Below is a small trained network, with its code and all its weights. Each question gives an input and a class and asks what happens when units are switched off, that is, made to give their printed mean instead of their output.

import numpy as np


def w(rows, s, z=0):
    codes = np.array(rows[::2]) - 128.0
    scale = np.full(codes.shape[1], s)
    scale[-1] = z or s
    return codes * scale


def f(y):
    return y / 2 * (1 + np.tanh(0.7978845608 * (y + 0.044715 * y**3)))


def log_softmax(a):
    a = a - a.max(-1, keepdims=True)
    return a - np.log(np.exp(a).sum(-1, keepdims=True))


def net(x, mask):
    res = np.array(x, float).reshape(1, 2) / 4 @ E
    y = f(res @ A[0][:, :-1].T + A[0][:, -1])
    res = res + np.where(mask, y, B[0][:, -1]) @ B[0][:, :-1]
    return log_softmax(res[-1] @ U[:, :-1].T + U[:, -1])


A, B = {}, {}
E = w([
[8,163,93,158,103,204,111,181,164,136,179,193],'x0',
[100,110,183,66,35,141,69,86,89,91,104,179],'x1',
],0.015)
A[0] = w([
[24,220,18,199,123,237,134,206,225,188,185,170,123],'n0',
[17,171,159,124,46,123,89,159,190,104,164,231,100],'n1',
[212,89,40,135,253,36,226,134,123,180,130,59,254],'n2',
[63,108,147,59,54,175,44,145,111,114,156,187,90],'n3',
[191,42,177,15,25,93,112,62,7,56,82,118,171],'n4',
[54,193,66,199,221,163,218,234,239,243,222,76,184],'n5',
],0.006,0.0059)
B[0] = w([
[87,154,32,127,29,183,127,197,148,164,106,168,230],'n0',
[35,118,129,63,100,154,126,177,45,87,189,242,188],'n1',
[196,136,223,206,171,115,127,178,223,13,184,74,252],'n2',
[91,72,140,85,136,111,1,161,78,98,137,189,176],'n3',
[75,203,113,21,109,28,209,19,74,145,56,2,214],'n4',
[82,162,114,174,99,199,178,134,171,165,119,79,245],'n5',
],0.0084,0.02)
U = w([
[164,141,202,199,187,109,138,137,205,35,180,102,255],'0',
[84,174,76,188,72,182,194,148,181,244,141,130,122],'1',
[96,153,115,91,109,88,138,69,77,152,57,92,161],'2',
[74,71,124,97,138,146,2,161,50,44,165,224,29],'3',
[147,107,116,173,143,122,84,131,114,151,142,146,18],'4',
],0.0087,0.0028)

Each question gives the input, the list of numbers given to net, and the class t.
The units are the neurons (one row each of A and B). Each row of codes is followed by its name. A weight is (code - 128) times the scale printed after its matrix; where a second scale follows, it is the last column's (A, B and U).
mask holds one flag per neuron, in row order. A switched-off neuron (its flag False) gives its mean, the last column of its row in B, instead of its output. The means were averaged over made-up inputs and are rounded, as every weight is.
A unit's drop is (log p(t) with every unit on - log p(t) with that unit switched off) / (log p(t) with every unit on - log p(t) with every unit switched off).
The circuit of an input: a set's keep is (log p(t) with only the set's units on - log p(t) with every unit switched off) / (log p(t) with every unit on - log p(t) with every unit switched off). Starting from all 6 units, units are removed one at a time, each time the one whose removal leaves the highest keep (on an exact tie, the one counted first), for as long as the keep stays at least 0.8.
units of the circuit, in order: the units of the circuit, biggest drop first
top k neurons: the k neurons with the biggest drops, biggest first
drop of u: that unit's drop, to one decimal
input [6,1], class 3: units of the circuit, in order -> [n1]
input [0,-4], class 0: top 2 neurons -> [n2, n0]
input [7,2], class 3: top 2 neurons -> [n1, n3]
input [2,1], class 3: top 2 neurons -> [n5, n4]
input [1,3], class 3: top 2 neurons -> [n5, n3]
input [0,3], class 2: top 2 neurons -> [n2, n4]
input [0,8], class 2: top 2 neurons -> [n4, n2]
input [-1,-5], class 0: drop of n2 -> 0.1
input [-1,3], class 2: drop of n2 -> 0.3
input [4,1], class 3: drop of n0 -> 0.0
input [-1,-6], class 0: drop of n2 -> 1.0
